Every row comes from one small tree of marks. Brackets hold a mark, then the marks that hang from it, in alphabetical order. Every link used is in the known rows. Which tree was each row made from?
Known rows:
[rofef bera [mava mulad] [sapo rabi]]: 136  -186  136  230  -10  -162  -128  132  -124  -17  87  189  -5  489  -68  17  285  -175  91  178  34  -118  55  157  -97  137  104  119  165  41  -158  111  -416  56  14  -26  155  227  133  30  50  -24  -293  59  293  -216  -35  -116  142  -8  37  -74  307  -20
[rofef bera [mava [dubeg bunasi]] mulad [sapo rabi]]: 331  -108  169  165  -143  -245  -112  132  77  172  105  -178  -249  260  112  19  187  -187  15  1  -7  -22  230  182  -300  50  -46  274  264  58  -156  193  -396  94  -156  -34  251  183  -223  -116  -81  -163  16  285  453  -240  -6  -259  56  -89  45  185  193  -54
[zeri [sapo [gubad rofef] kini]]: -46  187  -51  82  200  33  319  -19  50  14  -77  389  -114  -209  -139  -128  -30  -40  -35  285  -120  146  -64  41  318  -266  -20  267  111  52  -230  -12  79  -118  142  -47  8  -344  14  225  356  31  -142  211  -16  24  125  -128  -67  -10  -51  -147  -254  -146
[zeri [gubad kini [sazuke [dubeg bunasi]]]]: -333  74  -179  -258  -117  -45  -218  -36  54  7  -253  -137  230  -37  279  -13  -185  332  -116  128  -151  -163  -134  -49  102  35  -18  -132  -56  -160  253  25  96  165  -22  150  -170  -313  -219  -228  24  65  104  -260  -220  5  -111  -99  32  -17  -92  -70  -67  114
[mulad [bunasi bera] [mava [gubad [rofef sapo]]]]: 209  -62  130  -118  146  12  140  -52  181  53  130  64  -134  -240  117  -108  210  -219  63  -255  -109  -144  689  252  294  84  105  107  66  -73  3  -92  4  -275  329  12  57  208  -11  255  95  -268  -76  -327  41  243  -136  -24  70  -43  10  245  54  -150
[sazuke [bunasi mava rofef [zeri gubad]] dubeg]: 202  83  111  207  55  -189  -153  86  91  -176  -154  -25  183  -233  -106  50  -214  316  124  4  146  207  35  -356  -228  -196  -157  -12  -238  -48  -10  188  263  -3  -103  148  -68  -209  -76  157  -364  -22  99  -245  -207  38  334  -13  48  69  293  89  44  273
[dubeg bunasi mava sazuke]: -306  44  94  -245  -313  136  -191  54  -38  -55  -35  -472  -10  71  172  -74  24  -300  -68  147  -558  -28  -234  -162  -48  -140  299  -226  -99  -40  -73  66  -130  -39  597  116  328  57  -147  516  39  -111  -96  -198  -173  20  -102  -77  -97  -380  372  118  118  220
[gubad kini [rofef bera [mava bunasi] mulad] sazuke]: -224  136  -58  -118  -234  -151  -54  149  -102  -15  -171  -156  -200  -57  -42  -123  -29  160  262  158  158  -271  188  332  44  238  -192  -184  -306  -15  122  64  -305  182  -471  -89  -98  143  -67  -553  346  -4  -162  210  115  -176  -312  284  188  164  -249  -117  161  -375
[kini [dubeg [bunasi rofef]] rabi [zeri gubad]]: -126  -336  -34  -51  -39  -217  68  -187  56  -92  -169  485  -4  -80  173  124  -32  208  -425  -219  -174  43  -424  -161  73  -28  99  74  47  -2  100  71  155  31  212  -29  -99  -64  -220  -289  -323  -65  56  -76  -359  185  41  71  -18  2  -11  -211  -194  -4
[bunasi rofef sazuke zeri]: -308  17  -99  196  -52  108  110  148  -26  -185  50  -113  287  103  -138  394  -100  180  177  -28  287  117  -231  -124  79  1  -125  -257  -265  -16  -19  38  260  -35  -513  -112  -125  32  137  63  -166  63  -45  2  -188  -16  219  294  72  72  115  -41  29  180
[gubad [rofef [mulad [mava [dubeg sazuke]]]]]: 142  13  55  -35  -213  331  -53  -8  69  86  -42  -190  -220  -4  -126  41  59  -147  139  107  35  -94  63  -61  -120  -197  62  9  177  -262  24  -183  -162  28  -91  20  153  259  149  11  318  -25  -114  236  129  14  -155  94  89  -16  -64  -79  63  -74
[sazuke [bunasi bera [rofef mava] [zeri [sapo kini]]]]: 200  158  158  373  158  -284  187  272  -70  -289  15  -199  128  -290  -150  11  -263  35  31  44  127  304  16  -173  -29  -92  -15  196  -92  301  -11  -22  20  -117  -173  17  -94  -231  33  112  -344  261  87  165  78  144  209  122  -156  144  449  118  141  -174
[mava dubeg [gubad sazuke] mulad]: -385  -73  -237  -298  112  351  -136  -179  -106  386  36  80  91  133  189  178  90  88  -83  99  383  -262  -153  -155  -216  27  147  -29  7  -46  142  -293  62  36  69  192  -290  136  229  -79  -29  -56  14  -100  110  -167  -223  14  -135  -200  -252  92  -80  2
[zeri gubad [sapo kini]]: -69  227  7  28  122  -47  151  -202  -22  -62  -10  182  46  -132  -74  -309  -117  -15  -148  353  -98  33  -213  -96  255  -216  -116  53  199  68  -103  95  108  43  183  62  -4  -424  -134  199  171  301  133  46  -58  -39  48  -201  23  -22  -93  75  -117  64
[bunasi [bera [mulad mava] rofef] [zeri [gubad sazuke]]]: 184  -199  39  245  -62  -14  190  -39  36  87  29  -347  220  120  -104  -1  -334  259  82  -488  201  -40  228  194  43  395  -106  22  -25  3  37  -26  -36  -2  -83  -43  -195  -167  -1  -238  -214  292  220  62  43  157  -13  81  -177  104  -68  -127  12  397
[rabi [gubad [sazuke bunasi dubeg]]]: 46  12  -4  -181  62  -4  -189  -127  -77  85  -61  -111  380  -24  157  -153  16  490  35  -100  71  77  -89  -70  -171  15  210  -5  -78  -227  197  -92  180  23  190  164  -40  -19  -160  167  51  -164  60  -213  -129  -102  -267  -28  -39  39  -19  -134  -182  22
[mava bunasi [gubad [rofef bera sapo] sazuke] mulad]: -290  -127  -192  -10  148  38  -33  52  -87  4  202  -68  -262  -55  213  67  282  48  208  42  665  -386  249  429  -36  153  -100  -131  -195  23  38  -106  -185  -25  67  -41  -328  413  -89  38  263  -211  -323  96  14  -451  -378  156  -62  81  -231  156  -121  -408
[mava dubeg [gubad [rofef bera]]]: -64  -6  -128  -195  10  240  0  -70  78  131  -35  48  -19  -301  129  120  261  65  152  79  207  -143  -1  -91  30  51  -36  -77  -34  -14  -189  -123  -83  68  30  26  -99  190  212  -131  332  -218  -42  -158  -15  -171  -197  -2  -120  -67  -279  157  -198  96
[rofef bera mava sapo]: 165  125  170  77  -81  -141  -192  95  -181  3  56  74  76  258  69  -130  307  -46  161  58  -123  -146  106  68  -68  305  32  -53  80  30  -111  141  -266  211  115  -31  250  72  13  40  43  -21  -110  -87  137  -264  -64  -49  264  -83  67  58  208  -16
[kini dubeg rabi [zeri [gubad sazuke]]]: -179  -143  -31  -216  -40  -34  -50  -321  -198  121  -210  382  125  222  63  -78  -32  359  -310  -259  -165  -113  -552  -197  47  230  79  110  124  -249  307  -24  196  147  176  79  -98  -192  -176  -420  -143  73  27  -102  -331  133  -131  155  211  -38  -125  -435  -213  45
[bunasi [bera mulad] [zeri sapo]]: 244  143  4  150  293  63  58  57  94  108  275  -519  168  204  -5  64  -220  160  -146  -508  56  267  46  -26  -95  12  1  90  164  244  -191  -288  79  -62  -156  -129  -214  -228  48  -139  -1  438  244  -65  103  102  47  -83  -94  156  244  -51  -59  58
[dubeg [bunasi [zeri gubad sapo]]]: -124  234  -139  171  45  -174  45  14  125  -92  128  -252  89  64  201  21  -131  140  -442  -90  11  150  -26  63  -45  -28  -117  -138  82  90  -266  167  171  -4  235  -16  -107  -244  -333  108  -82  61  167  -127  -231  -43  17  -179  28  -23  213  155  -100  134
[dubeg [mava bunasi] sazuke]: -319  -5  147  -243  -189  150  -184  -66  -221  -81  53  -429  -122  -54  27  -178  136  -375  15  217  -382  4  -286  -156  -74  -178  148  -275  -260  -49  49  35  -100  6  573  157  262  34  15  526  253  -95  -59  -93  -100  -124  -80  -4  -97  -295  296  203  95  176
[zeri [gubad kini rofef] sapo]: -76  341  -213  -44  -71  127  -43  -75  150  -248  -223  177  -119  -107  -8  -244  -50  32  -71  219  -129  17  -40  63  329  -109  -157  -52  86  -31  -115  22  23  147  -46  -169  -230  -243  -29  -240  518  100  -41  -187  -112  87  30  -39  50  135  -167  -68  -190  -327
[mava [bunasi sazuke] dubeg]: -262  -35  -102  -159  30  8  -139  -65  -115  48  30  -226  -84  -270  126  208  99  -125  -20  8  161  -69  -385  -126  -151  -154  -110  -158  -153  -106  205  -7  120  41  -89  144  17  -10  50  139  21  25  202  -55  -33  -278  -78  88  26  -87  139  441  -9  121
[kini [rabi [gubad [rofef [mulad mava]]] sapo]]: 310  -173  -109  1  125  231  54  -167  230  -38  -55  543  -292  254  -223  -188  123  -204  -168  -37  -214  247  135  326  9  212  109  189  145  -254  -166  71  -27  -272  45  -202  -85  184  -37  -165  40  -226  -146  -17  -4  143  -113  12  172  106  -218  -276  -51  -333
[dubeg [mava mulad] [sazuke [bunasi rofef]]]: -65  -45  147  -67  -186  191  -188  145  -161  -202  -21  -310  -34  -8  -89  -63  -17  -233  163  311  -84  -4  -188  -292  -219  -371  354  -124  -115  23  117  -33  -112  -47  369  61  149  290  136  559  -81  -15  -153  -27  -19  13  36  168  -264  -165  304  56  198  -152
[dubeg [sazuke [bunasi [rofef [bera mulad] sapo]]]]: 391  -1  98  82  -81  13  -102  227  -5  -245  218  -529  -55  -54  84  -34  68  133  322  -40  131  57  12  -34  -115  -141  154  -16  104  253  78  -66  -164  150  86  -128  194  318  -67  392  -11  70  -133  98  -5  -221  -36  72  -184  94  231  68  14  -322
[kini dubeg [zeri gubad]]: -121  25  124  -180  16  -69  -84  -300  -196  126  -31  395  173  67  146  -114  49  351  -258  -175  -178  -92  -423  -245  72  -19  75  10  124  -66  220  -5  194  304  204  113  -28  -72  -119  -123  -39  149  264  -134  -283  11  -91  -14  18  -50  -140  -179  -106  255
[sapo [gubad kini [rofef [bera mulad] mava]]]: 79  104  31  -69  -39  -168  138  77  51  122  -187  490  -84  37  -49  -54  71  217  108  104  -259  29  192  252  185  253  46  96  -161  270  -167  146  -240  123  -71  -120  -6  -28  155  -412  328  -147  -148  -74  78  82  -55  -4  -8  3  -364  -221  95  -117
[mava dubeg [mulad bunasi rofef]]: -27  -23  -144  -223  101  127  -91  13  -130  95  42  141  27  -162  -41  98  -20  -440  -57  -102  233  -144  22  -105  -180  -437  72  -115  97  -190  -2  -283  202  -255  124  208  181  125  318  127  143  22  206  -56  132  142  94  31  -181  -69  -55  168  89  16
[rabi [gubad kini [sazuke dubeg]]]: -249  1  -135  -325  18  177  -281  -157  -38  119  -204  83  324  106  153  -46  -11  358  70  101  -163  64  -206  -11  71  139  146  -93  -153  -200  221  -187  144  87  -168  126  -198  -153  26  -271  223  -73  -20  -225  -115  8  -147  -82  88  18  -261  -270  -168  -11
[mava [dubeg [bunasi [rofef mulad] zeri]] gubad]: -205  -63  -138  10  81  94  132  -24  196  166  202  -102  -35  -110  222  347  -8  94  -219  -46  333  129  139  -86  -235  -79  -114  -56  -130  266  -131  -47  152  -35  -166  18  -284  153  -31  -92  -227  -264  196  106  69  -52  93  -135  -291  -81  -126  268  -162  116
[mulad [bunasi [rofef mava sapo]]]: 39  57  87  -69  -43  -104  -32  61  -5  -104  1  341  8  -6  54  -128  158  -180  48  -112  -93  -6  353  45  76  -127  79  -44  -67  -40  -47  76  81  -55  115  1  258  54  68  218  48  -233  1  -176  163  74  269  30  12  -74  193  133  145  -186
[sazuke [bunasi [rofef [mava dubeg mulad]] zeri]]: 55  56  25  238  59  -131  -103  236  -124  -147  -41  41  76  -7  -61  237  -82  49  -101  71  370  135  -66  -250  -463  -84  44  -13  -132  91  80  18  7  2  -163  137  -108  136  250  -68  -366  -17  67  82  113  16  179  169  -183  89  270  106  211  -42
[rabi [sapo [gubad kini [rofef bera]]]]: 27  135  -241  -138  127  160  2  175  126  -41  -64  392  -205  -87  12  -56  93  -19  41  168  -281  144  77  259  299  98  51  154  13  22  -142  111  3  46  -95  -221  -79  -92  58  -90  120  -36  -36  -119  -182  -114  72  -35  -73  1  -120  -92  -44  -283
[mulad [mava gubad] rofef]: -41  -72  27  -7  33  162  186  -208  -88  25  79  235  150  -36  -178  -59  132  -355  -32  195  -86  -120  96  0  229  112  18  -260  -86  32  -70  -119  88  -164  578  36  35  275  282  358  19  -227  -127  -128  -23  251  -127  3  -78  -57  -240  -68  20  293
[mulad mava [rofef bera [sapo kini]]]: 243  -41  201  225  73  -47  89  109  -163  -137  80  -19  -51  -126  -267  -87  54  -563  342  356  -35  -198  83  144  238  98  -99  -91  168  -98  12  -30  -137  -172  134  29  322  112  86  303  -106  155  -223  350  36  52  1  6  126  107  -95  -58  120  144
[mulad [mava [dubeg [bunasi zeri] sazuke]] [rofef sapo]]: 159  34  -6  246  -162  158  -215  236  -82  -143  48  -430  -218  45  48  277  7  -670  55  28  2  23  -45  87  -201  50  -14  -73  154  -210  45  -178  1  -185  264  164  224  210  -2  290  -204  -132  -151  292  5  145  132  14  -15  -155  320  140  96  5
[sapo [kini [zeri gubad]]]: -353  94  164  4  85  -166  237  -241  -206  -158  87  353  104  -37  -27  -89  -73  112  -147  275  -167  -82  -378  -122  301  -19  -103  47  60  47  165  180  43  168  119  219  25  -375  -100  24  57  258  62  121  -289  9  49  10  77  -62  -267  -66  -77  371
[rofef [mava [bunasi bera] dubeg [gubad sazuke]] mulad]: -156  -58  75  -206  -24  -59  48  -218  -161  450  154  -117  -73  -108  168  -78  94  65  -41  -152  271  -124  245  47  -273  157  -38  126  -253  203  161  -122  -98  90  10  156  -173  26  -37  -169  0  -149  291  60  393  -199  -308  23  -109  -255  -192  403  143  -120
[bera [rofef [mulad mava]]]: 193  -207  54  145  -88  100  123  -111  -8  35  35  14  61  115  -229  -92  -7  -61  -13  -9  -87  -120  115  -5  10  -41  -76  -122  133  -29  -22  37  -80  105  113  -120  85  199  187  157  31  63  83  207  163  -13  60  -113  -22  115  -89  -196  -44  297

Write each row's tree:
349  -84  68  400  131  72  145  173  161  44  89  -498  67  61  -193  365  -335  55  213  -325  255  242  8  78  67  36  15  46  58  121  -91  -223  190  -209  -451  -229  -278  56  87  -45  -415  369  124  92  141  231  201  314  26  126  278  25  143  -142
[bunasi [bera [mulad mava]] rofef sazuke [zeri sapo]]
-239  -38  -72  -259  -91  -96  -233  106  64  9  -367  371  78  -97  163  43  -57  24  -161  128  -387  -6  -217  -196  80  -40  176  -138  -193  193  164  -86  -30  107  -207  -5  -51  106  113  -299  -228  28  36  -153  -16  177  -21  -101  -134  77  139  -117  154  -62
[gubad [kini [dubeg [bunasi [rofef mava]]]]]
40  324  -78  59  101  172  -284  -13  67  175  -76  -144  -117  83  -97  76  -127  -164  -75  -59  -65  228  -218  -297  -253  -55  -146  20  37  -95  -280  -47  234  -26  -153  79  -9  -331  84  -50  -188  169  69  -144  -9  -18  328  -115  321  -171  389  169  -29  158
[bunasi [mava dubeg] [zeri sapo]]
265  31  64  122  42  -118  -37  202  28  -279  196  -277  44  -240  72  -82  149  122  203  14  213  -6  182  -75  -45  -112  24  -43  46  120  62  87  -74  122  4  -206  134  151  -63  335  -151  -2  -67  -8  -68  -270  13  44  -95  224  198  143  -81  -210
[sazuke [bunasi [rofef bera sapo]]]
316  10  125  12  28  -161  78  20  -15  -76  34  274  -69  320  -165  -239  11  -429  43  -351  -189  40  315  270  70  -60  -21  83  54  61  -131  -10  -54  -235  262  17  299  198  64  127  244  -195  -23  -40  394  373  219  -96  -253  62  46  -155  151  35
[bera [mulad bunasi [rofef mava [sapo rabi]]]]
213  20  82  376  117  -105  153  196  120  -313  319  -298  -48  189  -138  14  -30  102  -24  -106  311  282  293  -7  -187  -188  -184  166  31  161  75  142  -2  -9  -361  -214  -62  140  -133  186  -173  -96  -77  312  110  -33  260  -87  -203  372  208  -97  -108  -90
[sazuke [bunasi [rofef mulad [sapo rabi]] zeri]]
264  73  -92  183  71  -21  138  42  -10  -52  124  -185  33  85  -145  -83  -158  26  -115  -310  60  110  193  91  -51  -226  -248  -86  164  43  -233  33  250  -23  -11  -104  3  49  -23  119  166  59  286  185  145  36  359  -147  -57  120  137  -94  -190  27
[bera [rofef [mulad [bunasi [zeri sapo]]]]]
-16  59  -35  13  -306  -130  -119  238  9  -18  -313  -37  -43  -185  97  248  84  -11  261  22  74  -213  -132  69  -58  133  8  -111  -85  -172  -180  117  -223  29  -169  43  160  214  -4  -187  86  -117  -80  -85  11  -132  -198  273  143  -133  85  187  214  -13
[gubad [rofef bera [mava [dubeg [bunasi sazuke]]]]]
-203  -369  59  -4  226  -313  386  -83  -17  75  -143  777  -94  -218  28  214  -89  94  -345  92  -331  186  -447  -116  223  -105  152  390  -5  196  118  75  161  -166  149  85  6  -267  -132  -85  -408  -77  -94  310  -279  226  195  -76  -97  -79  -52  -307  -236  38
[sapo gubad [kini [dubeg [bunasi rofef]] rabi zeri]]
-187  -113  40  -57  -180  113  49  0  144  27  -35  2  170  -247  -162  139  -99  12  508  -177  2  -13  8  -224  281  -114  60  -4  -364  65  -58  -26  107  -91  -482  -205  98  -181  121  247  -289  213  -64  -375  -111  -16  83  278  254  -178  161  288  231  55
[bunasi bera mava rofef sazuke]
262  -206  69  268  11  114  101  57  0  120  135  -404  100  -23  -149  211  -157  -48  27  -337  153  78  175  -75  -193  79  -141  93  93  -13  0  -147  -34  -3  -323  -29  -81  -56  218  -176  -185  241  297  264  187  55  151  -64  -77  83  67  38  6  351
[bunasi [bera [rofef [mulad [mava dubeg]]]] zeri]
536  -267  179  127  123  21  -119  27  181  177  119  -292  -239  241  -36  44  150  -235  116  -41  -48  -6  99  139  -96  110  54  204  417  -68  -56  -21  -317  -3  -24  -67  179  216  69  -56  -93  57  -95  161  332  -79  9  -219  -13  136  35  -23  33  174
[rofef [bera [mulad [mava dubeg]]] [sapo rabi]]
436  9  226  -31  69  -218  154  -4  7  496  331  -165  -193  100  45  -225  128  120  118  -135  64  -156  778  468  -9  117  55  205  291  -126  35  202  89  -58  147  -95  344  102  -399  259  -171  -199  54  217  166  -168  -86  -78  365  -140  -201  90  84  -293
[rofef bera [mulad bunasi mava] [sapo [gubad sazuke]]]
-238  29  -245  -81  6  -87  -98  6  152  -102  -134  -49  -79  -18  195  245  -115  -50  -462  34  -154  139  -238  -105  -159  156  -151  -29  -7  16  43  141  45  -20  -153  118  -157  -339  -78  -505  -176  -18  101  -143  -219  135  93  -175  84  -7  13  141  -93  154
[mava [dubeg [bunasi [zeri [gubad [kini rabi]]]]]]
-332  254  -166  -220  -247  144  52  -119  87  -36  -137  64  -22  63  -29  -266  -130  319  101  90  109  -228  201  155  225  56  -195  -71  -98  -128  183  67  -54  211  -429  -142  -191  -155  -162  -440  431  65  -39  4  -75  14  -214  110  67  156  -496  -214  -95  -193
[zeri [gubad kini [rofef mulad] sazuke]]
-391  44  -240  -286  -132  59  -6  -215  3  -85  -200  160  121  151  7  -185  -80  184  -191  149  -206  -106  -179  -38  227  277  -67  -86  -81  -95  225  121  24  113  -65  -40  -136  -404  -46  -412  120  63  -117  -268  -250  105  -129  16  234  33  -287  -208  -107  -38
[zeri [gubad [kini rabi] sazuke]]
-98  -125  14  -44  127  8  335  -218  82  -96  -39  532  -61  22  -271  -172  13  -7  -26  185  -88  121  -53  83  145  -6  -71  160  -41  8  -66  61  -105  -233  -249  -15  6  -123  -34  -209  337  -45  -235  236  -27  136  -138  -97  121  180  -446  -309  -184  -27
[sapo [kini [rabi [gubad [rofef mulad]]]]]
